Below is a small trained network, with its code and all its weights. Each question gives an input and a target symbol and asks what happens when units are switched off, that is, made to give their printed mean instead of their output.

import numpy as np


def w(rows, s, z=0):
    codes = np.array(rows[::2]) - 128.0
    scale = np.full(codes.shape[1], s)
    scale[-1] = z or s
    return codes * scale


def f(y):
    return np.maximum(y, 0)


def softmax(a):
    e = np.exp(a - a.max(-1, keepdims=True))
    return e / e.sum(-1, keepdims=True)


def log_softmax(a):
    a = a - a.max(-1, keepdims=True)
    return a - np.log(np.exp(a).sum(-1, keepdims=True))


def net(x, mask):
    ids = ['ΞΣβδζθπω'.index(c) for c in x.split()]
    T = len(ids)
    res = E[ids] + P[:T]
    r = res
    for j in range(2):
        rows = slice(4 * j, 4 * j + 4)
        q, k, v = (r @ M[0][rows].T for M in (Q, K, V))
        z = softmax(np.where(np.tri(T) > 0, q @ k.T / 4**0.5, -1e9)) @ v
        o = O[0][rows]
        res = res + np.where(mask[j], z, o[:, -1]) @ o[:, :-1]
    y = f(res @ A[0][:, :-1].T + A[0][:, -1])
    res = res + np.where(mask[2:10], y, B[0][:, -1]) @ B[0][:, :-1]
    return log_softmax(res[-1] @ U[:, :-1].T + U[:, -1])


Q, K, V, O, A, B = {}, {}, {}, {}, {}, {}
E = w([
[191,78,137],'Ξ',
[84,71,157],'Σ',
[77,146,45],'β',
[175,96,109],'δ',
[31,77,201],'ζ',
[20,156,64],'θ',
[16,170,172],'π',
[232,248,60],'ω',
],0.014)
P = w([
[99,134,89],'0',
[60,185,156],'1',
[31,212,153],'2',
[69,175,177],'3',
[121,143,204],'4',
[164,197,146],'5',
[190,155,189],'6',
[218,119,231],'7',
[252,133,199],'8',
],0.004)
Q[0] = w([
[123,160,57],'head 0',
[50,160,244],'head 0',
[187,103,185],'head 0',
[89,247,129],'head 0',
[82,147,144],'head 1',
[94,41,186],'head 1',
[157,119,117],'head 1',
[32,54,185],'head 1',
],0.012)
K[0] = w([
[181,142,129],'head 0',
[61,90,45],'head 0',
[63,33,56],'head 0',
[144,150,103],'head 0',
[122,66,156],'head 1',
[64,160,3],'head 1',
[95,106,107],'head 1',
[174,254,201],'head 1',
],0.0091)
V[0] = w([
[123,186,161],'head 0',
[105,174,157],'head 0',
[147,193,130],'head 0',
[106,147,8],'head 0',
[74,199,107],'head 1',
[217,127,52],'head 1',
[18,37,123],'head 1',
[99,81,160],'head 1',
],0.012)
O[0] = w([
[95,253,209,150],'head 0',
[155,250,140,166],'head 0',
[142,183,101,137],'head 0',
[89,122,14,203],'head 0',
[154,219,134,222],'head 1',
[202,132,76,16],'head 1',
[145,72,148,254],'head 1',
[154,67,179,152],'head 1',
],0.0065,0.0057)
A[0] = w([
[221,87,95,210],'neuron 0',
[107,29,120,122],'neuron 1',
[145,112,51,138],'neuron 2',
[170,143,125,181],'neuron 3',
[71,214,134,144],'neuron 4',
[254,151,198,254],'neuron 5',
[139,47,163,41],'neuron 6',
[59,75,249,204],'neuron 7',
],0.0098,0.0048)
B[0] = w([
[93,244,151,159],'neuron 0',
[246,76,62,160],'neuron 1',
[249,195,183,156],'neuron 2',
[34,178,87,147],'neuron 3',
[195,48,168,219],'neuron 4',
[2,134,58,178],'neuron 5',
[222,3,252,149],'neuron 6',
[68,67,80,245],'neuron 7',
],0.0047,0.011)
U = w([
[15,121,6,204],'Ξ',
[50,182,222,193],'Σ',
[139,125,124,210],'β',
[185,60,127,3],'δ',
[214,88,123,26],'ζ',
[202,101,128,116],'θ',
[112,254,203,84],'π',
[105,79,166,90],'ω',
],0.0089,0.0053)

Each question gives the input, a string of symbols that net reads in full, and the target symbol t.
The units are the heads (4 rows each of Q, K, V and O) and the neurons (one row each of A and B). Each row of codes is followed by its name. A weight is (code - 128) times the scale printed after its matrix; where a second scale follows, it is the last column's (O, A, B and U).
mask holds one flag per unit, heads first, then neurons. A switched-off unit (its flag False) gives its mean, the last column of its rows in O or B, instead of its output. The means were averaged over made-up inputs and are rounded, as every weight is.
A unit's drop is (log p(t) with every unit on - log p(t) with that unit switched off) / (log p(t) with every unit on - log p(t) with every unit switched off).
The circuit of an input: a set's keep is (log p(t) with only the set's units on - log p(t) with every unit switched off) / (log p(t) with every unit on - log p(t) with every unit switched off). Starting from all 10 units, units are removed one at a time, each time the one whose removal leaves the highest keep (on an exact tie, the one counted first), for as long as the keep stays at least 0.8.
units of the circuit, in order: the units of the circuit, biggest drop first
unit that matters most: the unit with the biggest drop
k most important neurons: the k neurons with the biggest drops, biggest first
heads that matter: for each layer, one digit per head in row order, 1 if its drop is at least 0.15 and else 0, layers parted by /
drop when u is switched off: that unit's drop, to one decimal
input β ω β θ, target π: units of the circuit, in order => (head 1; neuron 7; neuron 2; head 0)
input β ζ ζ Ξ π, target Ξ: heads that matter => 10
input β β β θ θ θ β β Ξ, target Ξ: heads that matter => 00
input Σ ζ ζ, target ω: units of the circuit, in order => (head 1; neuron 7; neuron 6; head 0)
input π θ ω Σ π, target π: heads that matter => 11
input π ζ π π β, target Σ: most important neuron => (neuron 1)
input π ζ π θ, target Σ: units of the circuit, in order => (head 0; head 1)
input ζ ζ ω ω ζ Σ, target π: heads that matter => 01
input Σ ω Σ ζ, target π: units of the circuit, in order => (head 1; neuron 7)
input ζ ω ζ, target π: units of the circuit, in order => (head 1; head 0)
input ω θ ζ β Ξ, target Ξ: units of the circuit, in order => (neuron 5; neuron 4)
input θ ζ θ π θ, target Σ: 2 most important neurons => (neuron 5; neuron 1)
input ζ ζ Σ, target ω: 2 most important neurons => (neuron 6; neuron 7)
input Ξ Ξ Ξ θ δ θ Ξ ζ, target Ξ: unit that matters most => neuron 7
input Σ θ δ β ζ, target Ξ: drop when head 0 is switched off => 0.4
input ζ ζ δ ζ, target ω: drop when neuron 1 is switched off => 0.1
input ω θ Ξ β θ β δ, target Ξ: drop when neuron 5 is switched off => 0.4
